Each row has a name. Each question is about the rows just above it.

mapek: [149 104 153 138 131  95 158 127 106 161  85  80 112 172 129 113 139 101
 163 153 164 103 153  99 132 126 102 119 102 104 131 105 100]
gedif: [175  82 170 138  83  89 176 143  97 186  84  80 112 172 133 108 138  82
 186 172 187  83 173  93 127 135  94 126  97  82 127 110 100]
duda: [156  89 200 135  97  92 201 150  95 197  85  97 117 189 131 103 124  81
 198 187 173  92 177 105 135 134 110 116  90  86 107 103  98]
Kib: [147 128 143 123 115 125 146 135 114 140 123 114 131 137 127 137 130 117
 144 177 186  90 136 126 123 134 126 129 124 119 131 133 130]
lok: [141 113 146 129 113 111 148 134 114 149 113 115 122 146 129 122 130 111
 150 145 146 122 145 115 129 132 118 126 115 111 123 119 115]
bib: [183  86 185 141  83  82 190 139  91 195  87  83 111 180 133 106 138  82
 199 177 186  91 181  89 130 134  93 121  90  80 126  99  92]
Go on from [ 84  80 112 172] to the end of its row. : [133 108 138  82 186 172 187  83 173  93 127 135  94 126  97  82 127 110
 100]
Go on from [177 186  91] to the end of its row. : [181  89 130 134  93 121  90  80 126  99  92]
How many times does lok hold [130]? : 1

zom: [122  69 151 120 110 119 146 103  83 151 128 192 112 119]
Vez: [122  69 151 105 110 119 146 147 192  90 128 192  83 156]
vege: [122  69 151  69 119 119 146 103  83  90 128 191  83 156]
Go on from [151  69 119 119] to the end of its row. : [146 103  83  90 128 191  83 156]
The rest of the row after [146 103  83  90]: : [128 191  83 156]
Times [119] occurs in zom: : 2
Times [146] occurs in Vez: : 1
Times [83] occurs in Vez: : 1
Times [118] occurs in vege: : 0

Pubog: [113 119 166 115 107 179 123 118 162 191 171 162  72 136 137 164  89  94
 161 146  97  68 133 182  84 103 105 151 137 171 132 162 148 156 101 159
 162 185 102  94 114 100 109 132 100 114  87 130 171 163]
Muvu: [113 122 166 101 123 175 123 118 162 191 171 162  72 137 137 163  89  94
 161 148  97  68 133 182  88 161  90 154 137 171 132 162 149 156 101 159
 162 185 102  94 114 100 109 132 100 114  87 130 171 152]
Birop: [113 122 166 101 113 175 123 118 162 191 171 162  72 137 137 163 113  94
 161 148  97  68 133 182  88 103  90 154 137 171 132 162 148 147 101 159
 162 185 102  94 114 113 109 132 100 114  87 130 171 152]
Count of [161] in Muvu: : 2
Count of [112] in Birop: : 0
Go on from [162  72 136 137] to the end of its row. : [164  89  94 161 146  97  68 133 182  84 103 105 151 137 171 132 162 148
 156 101 159 162 185 102  94 114 100 109 132 100 114  87 130 171 163]
Go on from [148 156 101] to the end of its row. : [159 162 185 102  94 114 100 109 132 100 114  87 130 171 163]
The rest of the row after [ 94 161 146]: : [ 97  68 133 182  84 103 105 151 137 171 132 162 148 156 101 159 162 185
 102  94 114 100 109 132 100 114  87 130 171 163]

vizo: [135 133 164 127 164 122 153 164 115 115 153 164 133 118 138 134 139 130
 115 115 126 115]
Dopid: [133 123 116  93 118 141 140 173 129 134 116 150 116 117 119 139 122 123
 129 116 124 155]
Fod: [176 139 176 100  98 169 176 110 125 126 155 144  94 138 114 128 101 124
 134 163 142 112]
kivo: [138 139 141 100  98 169 176 116 125 126 155 144  94 138 131 128 139 130
 116 115 115 131]
Count of [165] in vizo: : 0
Count of [115] in vizo: : 5
How many times does kivo hold [126]? : 1
How many times does Fod hold [176]? : 3
After [139 130 115 115], its row goes on with : [126 115]

kis: [ 84 130  57  94 132 201  80 133 107 155 202 172 145 140 167 102  90 158]
mopet: [127  83  69 127  62 122  83 127 126 154 130 150 127 132 127 112  95 138]
Ripez: [ 88  80  81  92 112 141  98 121 101 165 144 139 134 145 167 103  90 158]
Count of [128] in mopet: : 0
Go on from [167 102] to the end of its row. : [ 90 158]

gotuv: [ 99 103 126 155 105  96 115 104 118 113 140 111 129 113 140 115 158  88
  91 155 160]
bofam: [170 173 171  82  87 100  75 173  72 175  89 155 103 153  89 151  72 170
 177  73  75]
Vini: [170 173 171 173 173 100  75 173  72 175  89 155 103 153  89 151  72 170
 115  73  75]
nipo: [110 118 163 156  64  56  74 121 118 112 184  72 168  72 184  75 190  79
  56 191 177]
Times [173] occurs in Vini: : 4
Go on from [118 113] to the end of its row. : [140 111 129 113 140 115 158  88  91 155 160]
After [129 113 140 115], its row goes on with : [158  88  91 155 160]

Daf: [128 138 123 121 144 143 143 104 121 130]
ziz: [130 123 128 115 127 162 120 125 117 111]
mino: [120 123  93 123 139 130 146 123 143  93]
Tob: [130 123 128 115 127 127 120 124 117 111]
zunaf: [ 98 120 121 120 131 118 120 117 113 140]
zoni: [195 124 137 132 167 122 138 113 132 112]
mivu: [128 138 123 121 144 143 143 104 121 105]
Count of [139] in zoni: : 0
Count of [122] in mino: : 0

Bufun: [123 158 109  64 181]
veg: [114 123 119 138 137]
zana: [ 89 135  92 109 188]
nokoz: [ 98  98 138 168  98]
bika: [102 128  99 125 160]
lon: [128 109 138 168  98]
kula: [ 77 109 138 147 136]
Count of [125] in bika: : 1
Times [98] occurs in nokoz: : 3

lomot: [192 154  65  74  95]
lufip: [115 115 144 115 115]
Nid: [192 118 118  74  95]
How many times does lufip hold [115]? : 4
How many times does Nid hold [118]? : 2

gud: [112 115 124 112 113 113 156 131]
fozi: [128 137 133  79 100 139 139 117]
lezep: [116 144 115 110 144 131 175 154]
tizu: [138 132 128 124 181 125 152 166]
botu: [ 91 127 126 114 153  80  80 120]
potak: [105 123 113 121 129 112  96 124]
lotum: [122 115 142 126 120 137 138 106]
nulub: [159 124 134 134 111 118 122 141]
figod: [102 120 117 132 155 169  77 142]
Somol: [116 143 115 122 104 129 181 157]
Count of [111] in potak: : 0
How many times does botu hold [80]? : 2
Go on from [116 144 115 110] to the end of its row. : [144 131 175 154]
Times [111] occurs in nulub: : 1

boki: [110 142 102 104 152 141 128]
bul: [120 180 113 120 119 179 113]
bidi: [124 180 113 123 120  99 191]
vaf: [124  97 129 162 113  99 191]
Go on from [180 113 120 119] to the end of its row. : [179 113]
How many times does bul hold [180]? : 1
The rest of the row after [180 113 120]: : [119 179 113]
Count of [119] in bul: : 1
Go on from [142 102] to the end of its row. : [104 152 141 128]
The rest of the row after [104 152 141]: : [128]
The rest of the row after [110 142]: : [102 104 152 141 128]

kebuv: [127 129 125 131 129 123 129 127 131 120 129 128 127 129 128 128 129 108
 129 128 125 127 125 112 125 129 128 132 104]
dus: [ 72 179  77 172 120 126 119 148 117 126 173 121 122 120 154  78 118 128
 120 151 121 120 103 129  79 123 118 116 129]
Zipip: [ 78 180  78 182 124 128 123 156 119 130 173 119 125 122 167  74 126 133
 124  74 145 140 161 133  78 121 129 114 132]
lif: [154  92 150  88 124 113 123 113 126 116  96 122 127 123 107 157 124 119
 124 151 121 120 102 129 148 123 127 124 126]
Muto: [ 66 185  69 179 121 123 123 154 114 117 179 122 125 121 163  68 121 129
 121  71 146 142 162 132  69 121 123 114 128]
zemi: [133 125 129 126 126 129 126 136 129 129 132 127 127 127 107 158 124 107
 125 128 133 130 129 112 133 125 126 128 115]
The rest of the row after [148 123 127 124]: : [126]
The rest of the row after [107 157 124]: : [119 124 151 121 120 102 129 148 123 127 124 126]
After [121 120 103 129  79], its row goes on with : [123 118 116 129]
Go on from [151 121 120 102] to the end of its row. : [129 148 123 127 124 126]
After [185  69], its row goes on with : [179 121 123 123 154 114 117 179 122 125 121 163  68 121 129 121  71 146
 142 162 132  69 121 123 114 128]
After [156 119 130], its row goes on with : [173 119 125 122 167  74 126 133 124  74 145 140 161 133  78 121 129 114
 132]

Buvaz: [158 193 163 107 128 125 111 128 154 126 131 107 141 128 105 106 137 127
  84 117 157 129]
Fep: [177 128 175 201 101 122 113 122 163 126 136 119 135 112  96 108 143 119
  84 118 154 118]
kof: [157 192 155 169 111 125 112 119 146 130 128 114 139 116 111 128 128 127
 155 122 154 139]
Times [154] occurs in Buvaz: : 1
How many times does kof hold [119]? : 1
How many times does Buvaz hold [107]? : 2

Budu: [142 122 103 125 135 144 135 120 100 123 139 125 124 112 148 135 128 129
 148 127 138 133 144  97 115 127 146 136 130 150  95 135 119 140 155 120
 134 120 130]
mek: [134 136 124 132 115 150 121 130 146 131 115 141 116 129 164 126 110 136
 121 122 137 126 141 113 106 130 124 136 118 154 114 156 149 129 147 139
 126 138 147]
rup: [129 103 114 139 119 120 148 156 123 121 134 133 119 119  95 127 135 131
 141 141 135 127 144  58 131 122 137  90 133 117 133 137 129 121 106 129
 124 118 179]
ralum: [142 122 103 125 135 144 135 120 100 123 139 125 124 112 148 135 128 145
 148 127 138 133 144 115 115 127 146 136 130 150  95 135 119 140 155 120
 134 120 130]
Ros: [150 134 143 132 127 130 106 110 118 135 134  98 127 135 115 134 153 142
 120 135 137 133 132 137 134 119 118  95 114 175 118 107 134 131 125 120
 135 125 110]
zef: [127 115 132 131 108 125 135 111 131 121 134 133 120 139 129 122 138 127
 122 119 135 127 122  79 140 132 104 105 121 130 120 136 135 142 133 118
 127 130 130]
The rest of the row after [121 134 133 120]: : [139 129 122 138 127 122 119 135 127 122  79 140 132 104 105 121 130 120
 136 135 142 133 118 127 130 130]
Count of [129] in rup: : 3

tovol: [172 130 126 120  97 144 161 100 119  83 134 149 105 159 101 163 156 126
 127 131 165 114 101]
Duru: [172 147 128 115  97 129 161 100 119  83 133 149 121 153 152 163 156 127
 127 131 165 143 101]
bebif: [160 136 127 115 106 123  92 107 144 103 141 103 120 153 152 153 152 123
 110 134 135 146 175]
Zudub: [ 99 143 128 121 166 166  83 155 135 171 130  80 135 104 166 101  95 140
  95 125 139 123 143]
bov: [160 147 127 115 106 123  92 107 144 103 141 103 120 153 152 153 153 123
 110 134 135 144 152]
The rest of the row after [119  83 134]: : [149 105 159 101 163 156 126 127 131 165 114 101]
Go on from [147 127 115] to the end of its row. : [106 123  92 107 144 103 141 103 120 153 152 153 153 123 110 134 135 144
 152]
Count of [143] in Duru: : 1
Count of [167] in Zudub: : 0
How many times does Zudub hold [134]? : 0
After [156 127], its row goes on with : [127 131 165 143 101]
After [120 153 152 153 153], its row goes on with : [123 110 134 135 144 152]

rini: [192 191  63 194 193 190 185 194 190 194  56  69 191 192 187  69]
buko: [ 68  66 193  65  59 198  72  58  63  55 194 188  60  59  59 191]
rivir: [201 196  66 194 189  67 194 193 193 196 189  56 194 195 189 189]
vefu: [189 191  62 194 191  58 197 179 194 194  55  62 199 198 179  59]
nom: [194 197  61 196 179  63 191 171 196 197  61  69 194 194 194  65]
nas: [ 79  87 127  74  66 126  65  67  84  69 120 130  72  74  87 122]
After [59 59], its row goes on with : [191]
Count of [196] in rivir: : 2
Times [62] occurs in vefu: : 2
Count of [193] in rivir: : 2

mose: [131 131 109 130 118 154 120 145 153 104 144  99 163 116 158 155 128 106
 177 129 144 112 140 147  88 114 130 135 144 114  97 127 116 107 108  89]
luze: [145 135 148 157 107 173 128 166 147  81 137 142 123  98 162 136 138 111
 164 135 124 105 149 139  82 124 130 134 116 109 121 131 115 115 125  92]
Bokiz: [145 135 148 157 107 173 128 166 147  81 137 142 142  98 162 136 138 111
 164 135 123 105 149 139  82 124 130 134 116 109 121 131 114 115 125  92]
Times [139] occurs in luze: : 1
Go on from [135 123 105] to the end of its row. : [149 139  82 124 130 134 116 109 121 131 114 115 125  92]

Ser: [142 144 119 125 130 115 123 101 136 140 188 124 111 147 140 138 102 136
 141 150 141 161 110 132 117 156  97 116]
lat: [118 132 146 121 117 121 127 117 164 140 132 101 114  94  97 122 112 137
 101 115 154  90 134 151 157 128 159 135]
kesi: [ 87 131 122 135 137 122 142 135 138  85 127 144 129 140  98 123 102 130
 105 129 153  64 121 119 121 133 133 122]
kiguf: [117 131 147 119 117 123 127 117 113 144 131 111 113  94  98 121 111 136
 102 115 153  93 134 154 159 127 162  94]
daka: [120 129 147 116 116 125 125 118 159 148 127 100 112  93 101 122 111 137
 105 114 151  97 136 158 160 123 162 137]
kugaf: [147 156 123 122 165 131 124 135 121 114 144 156 132 130 135 103 173 125
 139 154 120 149 112 125 108 154  89 115]
fiz: [ 84 119 108 122 136 134 147 137 115  97 125 157 132 157 138 125  73 129
 118 136 151  96 114 128 115 120 125 125]
vid: [147 156 124 123 142 132 124 135 122 114 145 157 133 131 134 103 172 125
 139 154 120 149 110 125 107 155  89 116]
fovu: [106 135 128 133 123 115 114 120 167 113 139 114 121 109 114 122 115 135
  97 120 156  69 128 130 143 114 151 128]
nugu: [128 128 112 125 131 123 131 103 130 145 178 128 114 154 143 142  72 136
 138 146 149 162 108 137 122 140 109 123]
zopo: [126 126 144 142 130 132 112 151  92 127  79 116 108 126 122 144 148 119
 138 107  91 111 171 148 127 109 134 129]
rog: [119 131 147 119 117 123 126 116 162 145 130 100 113  93  98 122 111 137
 103 115 152  94 135 154 159 128 160 135]
Times [114] occurs in fovu: : 4
Times [121] occurs in kiguf: : 1
The rest of the row after [125 131]: : [123 131 103 130 145 178 128 114 154 143 142  72 136 138 146 149 162 108
 137 122 140 109 123]
After [ 98 122], its row goes on with : [111 137 103 115 152  94 135 154 159 128 160 135]
After [149 110], its row goes on with : [125 107 155  89 116]
Count of [141] in Ser: : 2
Times [111] occurs in kiguf: : 2

zuti: [ 78 105 163 122 156 171 100 117 117 129 139 185]
dut: [ 81 107 163 121 156 171 101 116 119 128 140 183]
lek: [165 143  95 135 107  94 149  94 140  94 114  94]
Go on from [163 122 156 171] to the end of its row. : [100 117 117 129 139 185]
Count of [94] in lek: : 4

Fot: [120 178 105 100 152 103 118 174]
kapiz: [125 169 102 100 153 134 159 143]
Gatub: [125 169 102 100 153 103 120 183]
tev: [161 169 101 146  72 131 111 152]
pota: [151 160 114 163 109 160 109 109]
nezu: [125 169 102 169 153 117 120 183]
Rili: [125 169 102 100 153 131 126 154]
How many times does pota hold [161]? : 0
Times [169] occurs in nezu: : 2
The rest of the row after [103 118]: : [174]
The rest of the row after [160 109]: : [109]
After [100 153 134], its row goes on with : [159 143]
After [100 153 103], its row goes on with : [120 183]

